Below are the code and all the weights of a small trained network. Each question names an input and a target symbol and asks about switching units off, where a switched-off unit gives its printed mean instead of its output.

import numpy as np


def w(rows, s, z=0):
    codes = np.array(rows[::2]) - 128.0
    scale = np.full(codes.shape[1], s)
    scale[-1] = z or s
    return codes * scale


def f(y):
    return np.maximum(y, 0)


def softmax(a):
    e = np.exp(a - a.max(-1, keepdims=True))
    return e / e.sum(-1, keepdims=True)


def log_softmax(a):
    a = a - a.max(-1, keepdims=True)
    return a - np.log(np.exp(a).sum(-1, keepdims=True))


def net(x, mask):
    ids = ['αεζηθπσψ'.index(c) for c in x.split()]
    T = len(ids)
    res = E[ids] + P[:T]
    q, k, v = (res @ M[0].T for M in (Q, K, V))
    z = softmax(np.where(np.tri(T) > 0, q @ k.T / 2**0.5, -1e9)) @ v
    res = res + np.where(mask[0], z, O[0][:, -1]) @ O[0][:, :-1]
    y = f(res @ A[0][:, :-1].T + A[0][:, -1])
    res = res + np.where(mask[1:13], y, B[0][:, -1]) @ B[0][:, :-1]
    return log_softmax(res[-1] @ U[:, :-1].T + U[:, -1])


Q, K, V, O, A, B = {}, {}, {}, {}, {}, {}
E = w([
[172,173,109,217,69,122],'α',
[142,208,58,123,79,19],'ε',
[109,188,112,194,184,38],'ζ',
[167,184,76,149,3,81],'η',
[174,208,77,132,24,142],'θ',
[205,161,166,240,44,236],'π',
[161,252,61,110,131,74],'σ',
[118,195,185,87,83,243],'ψ',
],0.016)
P = w([
[44,75,128,82,187,120],'0',
[138,102,57,185,196,166],'1',
[69,130,113,163,113,147],'2',
[149,131,188,74,133,140],'3',
[174,93,65,141,168,167],'4',
[67,152,122,177,116,136],'5',
[144,156,209,102,164,135],'6',
[179,95,69,137,165,166],'7',
[57,178,134,189,118,123],'8',
[150,178,231,125,179,134],'9',
[186,89,75,133,153,178],'10',
[37,195,151,193,115,108],'11',
[154,201,248,141,182,128],'12',
[195,91,76,124,142,191],'13',
],0.016)
Q[0] = w([
[3,64,140,113,133,160],'h0',
[226,212,175,155,110,73],'h0',
],0.042)
K[0] = w([
[126,41,88,132,140,112],'h0',
[73,254,200,203,64,71],'h0',
],0.028)
V[0] = w([
[168,104,91,125,139,5],'h0',
[139,8,211,222,97,77],'h0',
],0.017)
O[0] = w([
[212,147,160,71,66,82,143],'h0',
[129,109,180,254,173,53,6],'h0',
],0.0098,0.023)
A[0] = w([
[173,88,211,85,142,93,38],'n0',
[196,104,61,162,191,125,121],'n1',
[152,180,53,176,111,123,160],'n2',
[140,118,143,60,143,129,147],'n3',
[156,94,76,179,67,100,2],'n4',
[41,168,111,201,91,131,156],'n5',
[206,83,131,73,185,121,124],'n6',
[248,62,146,125,164,69,58],'n7',
[95,176,106,149,80,135,77],'n8',
[136,82,198,108,152,95,224],'n9',
[73,135,69,184,124,153,110],'n10',
[131,103,135,110,179,169,56],'n11',
],0.015,0.0099)
B[0] = w([
[110,58,104,91,211,66,137],'n0',
[173,184,99,81,145,205,147],'n1',
[93,90,114,187,117,60,217],'n2',
[128,139,161,201,154,137,251],'n3',
[157,172,216,106,251,80,134],'n4',
[171,120,95,94,136,215,180],'n5',
[143,128,97,86,96,133,185],'n6',
[86,71,191,120,185,232,138],'n7',
[128,116,130,72,172,141,190],'n8',
[173,86,127,166,28,138,135],'n9',
[112,94,216,133,66,82,176],'n10',
[138,118,66,113,135,84,141],'n11',
],0.022,0.026)
U = w([
[211,118,43,166,82,129,163],'α',
[254,117,113,37,186,86,54],'ε',
[170,87,165,181,141,111,72],'ζ',
[171,189,221,158,20,48,255],'η',
[57,136,135,167,172,178,174],'θ',
[184,138,163,145,103,151,48],'π',
[186,239,195,44,78,126,150],'σ',
[136,135,138,63,85,117,103],'ψ',
],0.0063,0.0051)

Each question gives the input, a string of symbols that net reads in full, and the target symbol t.
The units are the heads (2 rows each of Q, K, V and O) and the neurons (one row each of A and B). Each row of codes is followed by its name. A weight is (code - 128) times the scale printed after its matrix; where a second scale follows, it is the last column's (O, A, B and U).
mask holds one flag per unit, heads first, then neurons. A switched-off unit (its flag False) gives its mean, the last column of its rows in O or B, instead of its output. The means were averaged over made-up inputs and are rounded, as every weight is.
A unit's drop is (log p(t) with every unit on - log p(t) with that unit switched off) / (log p(t) with every unit on - log p(t) with every unit switched off).
The circuit of an input: a set's keep is (log p(t) with only the set's units on - log p(t) with every unit switched off) / (log p(t) with every unit on - log p(t) with every unit switched off). Starting from the 12 units with the biggest drops (on a tie, the unit counted first), units are removed one at a time, each time the one whose removal leaves the highest keep (on an exact tie, the one counted first), for as long as the keep stays at least 0.8.
units of the circuit, in order: the units of the circuit, biggest drop first
unit that matters most: the unit with the biggest drop
top k neurons: the k neurons with the biggest drops, biggest first
input π ε σ π θ σ θ σ σ σ ε ε σ, target ε: top 2 neurons : [n0; n10]
input σ ε σ σ σ σ ε ε θ η ζ σ ψ ζ, target ψ: units of the circuit, in order : [n10; h0; n5; n3]
input η ε σ π ψ π η, target π: units of the circuit, in order : [n5; n10; h0; n1]
input σ ε ε η α, target ε: top 4 neurons : [n3; n4; n1; n10]
input θ σ σ σ, target σ: unit that matters most : n2
input θ π σ ψ σ ψ π α, target ψ: top 3 neurons : [n10; n5; n3]
input π σ ε σ α ψ σ ε ε ζ, target ε: units of the circuit, in order : [n0; h0]
input σ θ θ η η, target η: top 2 neurons : [n10; n5]
input σ σ η σ π ψ ε, target ψ: top 4 neurons : [n10; n5; n3; n11]
input σ σ σ σ η ζ, target α: top 2 neurons : [n10; n3]
input π ε σ α ε η σ η η ε η π, target π: top 4 neurons : [n5; n10; n3; n1]
input θ σ σ σ ζ ζ ψ η, target ψ: top 4 neurons : [n10; n5; n3; n1]
input ε ε σ σ η σ ε θ ε ψ, target ε: top 4 neurons : [n0; n2; n10; n6]
input η ψ σ ε σ α, target ζ: units of the circuit, in order : [n5; h0; n10]
input ζ ε η σ η σ σ ζ ψ σ σ ζ, target α: units of the circuit, in order : [h0; n5; n10; n9]
input σ ε ψ σ σ α σ, target α: units of the circuit, in order : [h0; n10; n3; n8]
input σ ζ ψ σ θ ζ σ η ε η η σ ε, target σ: units of the circuit, in order : [h0]
input σ σ ε η σ ε θ σ ζ η ψ η ψ π, target ψ: top 4 neurons : [n10; n5; n3; n11]
input σ ε η ε σ α θ σ ζ π, target ζ: top 3 neurons : [n0; n7; n9]
input η ε σ π ψ, target ψ: units of the circuit, in order : [n10; h0; n11; n3]
input η ε ε η ε θ ε, target θ: top 2 neurons : [n10; n6]
input π ε ζ ε σ σ σ σ η θ η, target η: units of the circuit, in order : [n5; h0; n10]
input ε σ σ σ σ σ η, target σ: unit that matters most : n2
input α σ σ ε, target σ: top 3 neurons : [n2; n10; n6]
input σ σ η σ θ σ α, target σ: top 2 neurons : [n2; n10]
input σ ζ ζ σ ζ ε π η, target π: units of the circuit, in order : [n5; n10; n1; h0]
input σ σ η σ ζ ζ σ ζ ε η σ ε θ, target ε: units of the circuit, in order : [n0; h0]
input σ α η σ, target η: unit that matters most : n5
